Here is a tiny trained network, its code and every weight. The questions are about switching its units off for an input and a target symbol, where a switched-off unit gives its printed mean instead of its output.

import numpy as np


def w(rows, s, z=0):
    codes = np.array(rows[::2]) - 128.0
    scale = np.full(codes.shape[1], s)
    scale[-1] = z or s
    return codes * scale


def norm(h):
    return h / np.sqrt((h * h).mean(-1, keepdims=True) + 1e-5)


def f(y):
    return np.maximum(y, 0)


def softmax(a):
    e = np.exp(a - a.max(-1, keepdims=True))
    return e / e.sum(-1, keepdims=True)


def log_softmax(a):
    a = a - a.max(-1, keepdims=True)
    return a - np.log(np.exp(a).sum(-1, keepdims=True))


def net(x, mask):
    ids = ['βγδζθλμξπσφψω'.index(c) for c in x.split()]
    T = len(ids)
    res = E[ids] + P[:T]
    u = 0
    for l in range(2):
        r = norm(res)
        for j in range(3):
            rows = slice(2 * j, 2 * j + 2)
            q, k, v = (r @ M[l][rows].T for M in (Q, K, V))
            z = softmax(np.where(np.tri(T) > 0, q @ k.T / 2**0.5, -1e9)) @ v
            o = O[l][rows]
            res = res + np.where(mask[u + j], z, o[:, -1]) @ o[:, :-1]
        u += 3
        y = f(norm(res) @ A[l][:, :-1].T + A[l][:, -1])
        res = res + np.where(mask[u : u + 4], y, B[l][:, -1]) @ B[l][:, :-1]
        u += 4
    return log_softmax(norm(res)[-1] @ U[:, :-1].T + U[:, -1])


Q, K, V, O, A, B = {}, {}, {}, {}, {}, {}
E = w([
[166,80,86,136],'β',
[108,158,169,184],'γ',
[131,114,2,124],'δ',
[194,135,121,97],'ζ',
[160,71,172,103],'θ',
[125,105,102,185],'λ',
[133,116,159,145],'μ',
[138,131,209,253],'ξ',
[177,64,149,161],'π',
[90,125,150,94],'σ',
[145,152,194,203],'φ',
[140,148,122,206],'ψ',
[134,142,155,176],'ω',
],0.028)
P = w([
[117,54,255,84],'0',
[117,88,192,146],'1',
[113,93,142,152],'2',
[94,100,126,155],'3',
[87,97,109,140],'4',
[75,99,92,120],'5',
[64,108,84,85],'6',
],0.004)
Q[0] = w([
[148,145,7,182],'0.h0',
[102,242,184,112],'0.h0',
[65,225,166,105],'0.h1',
[81,125,229,221],'0.h1',
[155,83,185,166],'0.h2',
[190,98,133,113],'0.h2',
],0.015)
K[0] = w([
[91,122,92,198],'0.h0',
[107,224,164,116],'0.h0',
[2,87,236,132],'0.h1',
[61,197,189,181],'0.h1',
[166,148,125,162],'0.h2',
[145,57,127,121],'0.h2',
],0.016)
V[0] = w([
[89,132,36,186],'0.h0',
[52,77,105,136],'0.h0',
[103,9,161,110],'0.h1',
[175,65,100,194],'0.h1',
[161,16,176,147],'0.h2',
[180,116,66,149],'0.h2',
],0.011)
O[0] = w([
[160,20,74,183,25],'0.h0',
[110,36,191,236,67],'0.h0',
[130,102,68,212,131],'0.h1',
[79,33,102,78,155],'0.h1',
[88,41,254,122,254],'0.h2',
[135,164,141,16,130],'0.h2',
],0.0074,0.0064)
A[0] = w([
[202,162,77,198,4],'0.n0',
[50,167,21,219,29],'0.n1',
[131,99,4,221,76],'0.n2',
[135,87,16,103,34],'0.n3',
],0.015,0.0034)
B[0] = w([
[100,142,223,64,146],'0.n0',
[229,213,7,163,238],'0.n1',
[54,66,182,160,254],'0.n2',
[189,129,52,17,221],'0.n3',
],0.015,0.0017)
Q[1] = w([
[231,182,12,159],'1.h0',
[106,50,69,239],'1.h0',
[160,224,103,104],'1.h1',
[8,125,116,170],'1.h1',
[202,117,105,10],'1.h2',
[233,232,232,114],'1.h2',
],0.015)
K[1] = w([
[188,188,17,174],'1.h0',
[205,43,94,199],'1.h0',
[100,175,115,123],'1.h1',
[22,125,97,227],'1.h1',
[168,195,217,124],'1.h2',
[100,123,217,2],'1.h2',
],0.018)
V[1] = w([
[153,56,82,143],'1.h0',
[231,155,75,177],'1.h0',
[210,64,34,156],'1.h1',
[138,249,2,135],'1.h1',
[211,111,123,158],'1.h2',
[43,112,96,51],'1.h2',
],0.0092)
O[1] = w([
[218,166,219,149,41],'1.h0',
[252,89,126,135,48],'1.h0',
[139,225,237,159,1],'1.h1',
[93,1,229,211,20],'1.h1',
[182,95,149,118,116],'1.h2',
[111,89,99,227,138],'1.h2',
],0.0059,0.0055)
A[1] = w([
[167,83,37,112,76],'1.n0',
[140,124,5,151,71],'1.n1',
[48,156,159,138,254],'1.n2',
[131,52,201,103,58],'1.n3',
],0.019,0.0049)
B[1] = w([
[112,40,187,89,180],'1.n0',
[168,243,96,183,172],'1.n1',
[219,28,248,167,254],'1.n2',
[27,227,46,144,172],'1.n3',
],0.017,0.0097)
U = w([
[168,87,169,190,183],'β',
[189,210,91,172,254],'γ',
[119,144,109,129,76],'δ',
[132,141,99,130,61],'ζ',
[47,45,41,123,95],'θ',
[117,102,120,99,56],'λ',
[30,187,212,121,40],'μ',
[61,193,85,148,179],'ξ',
[127,131,110,125,71],'π',
[122,128,109,112,92],'σ',
[190,215,141,37,128],'φ',
[196,73,7,145,80],'ψ',
[70,58,61,199,113],'ω',
],0.016,0.0065)

Each question gives the input, a string of symbols that net reads in full, and the target symbol t.
The units are the heads (2 rows each of Q, K, V and O) and the neurons (one row each of A and B). Each row of codes is followed by its name. A weight is (code - 128) times the scale printed after its matrix; where a second scale follows, it is the last column's (O, A, B and U).
mask holds one flag per unit, layer by layer, with each layer's heads first. A switched-off unit (its flag False) gives its mean, the last column of its rows in O or B, instead of its output. The means were averaged over made-up inputs and are rounded, as every weight is.
A unit's drop is (log p(t) with every unit on - log p(t) with that unit switched off) / (log p(t) with every unit on - log p(t) with every unit switched off).
The circuit of an input: a set's keep is (log p(t) with only the set's units on - log p(t) with every unit switched off) / (log p(t) with every unit on - log p(t) with every unit switched off). Starting from the 12 units with the biggest drops (on a tie, the unit counted first), units are removed one at a time, each time the one whose removal leaves the highest keep (on an exact tie, the one counted first), for as long as the keep stays at least 0.8.
circuit, biggest first: the units of the circuit, biggest drop first
most important unit: the unit with the biggest drop
k most important neurons: the k neurons with the biggest drops, biggest first
heads that matter: for each layer, one digit per head in row order, 1 if its drop is at least 0.15 and else 0, layers parted by /
drop when u is switched off: that unit's drop, to one decimal
input φ β φ γ σ θ, target μ: 2 most important neurons -> [1.n3, 0.n3]
input ζ ζ θ ψ ζ, target ξ: circuit, biggest first -> [1.n3, 0.h2, 1.n2]
input ζ σ ζ ζ ω ξ θ, target μ: circuit, biggest first -> [1.n3, 1.h0]
input ζ β ζ ζ σ, target β: circuit, biggest first -> [1.n2]
input σ ζ θ σ θ ψ ζ, target μ: heads that matter -> 011 / 100
input ζ ζ σ γ ψ γ, target γ: heads that matter -> 101 / 100
input μ ψ ζ σ ζ ζ ψ, target γ: heads that matter -> 011 / 010
input ζ ζ ω δ λ, target ω: heads that matter -> 100 / 100
input ω ζ σ π ξ ζ β, target θ: heads that matter -> 100 / 000
input ω δ σ σ, target γ: heads that matter -> 011 / 000
input ζ ζ θ σ ζ, target μ: 3 most important neurons -> [1.n3, 0.n1, 0.n3]
input γ σ γ, target γ: heads that matter -> 001 / 000
input δ θ σ ξ λ, target ω: 2 most important neurons -> [0.n2, 1.n2]
input ω μ γ ζ β, target θ: most important unit -> 0.h0
input ζ ζ β ω φ ζ, target θ: drop when 0.h2 is switched off -> 0.1
input δ ζ σ, target β: drop when 1.n0 is switched off -> 0.0
input ζ σ ζ β π, target ξ: drop when 1.n3 is switched off -> 0.8
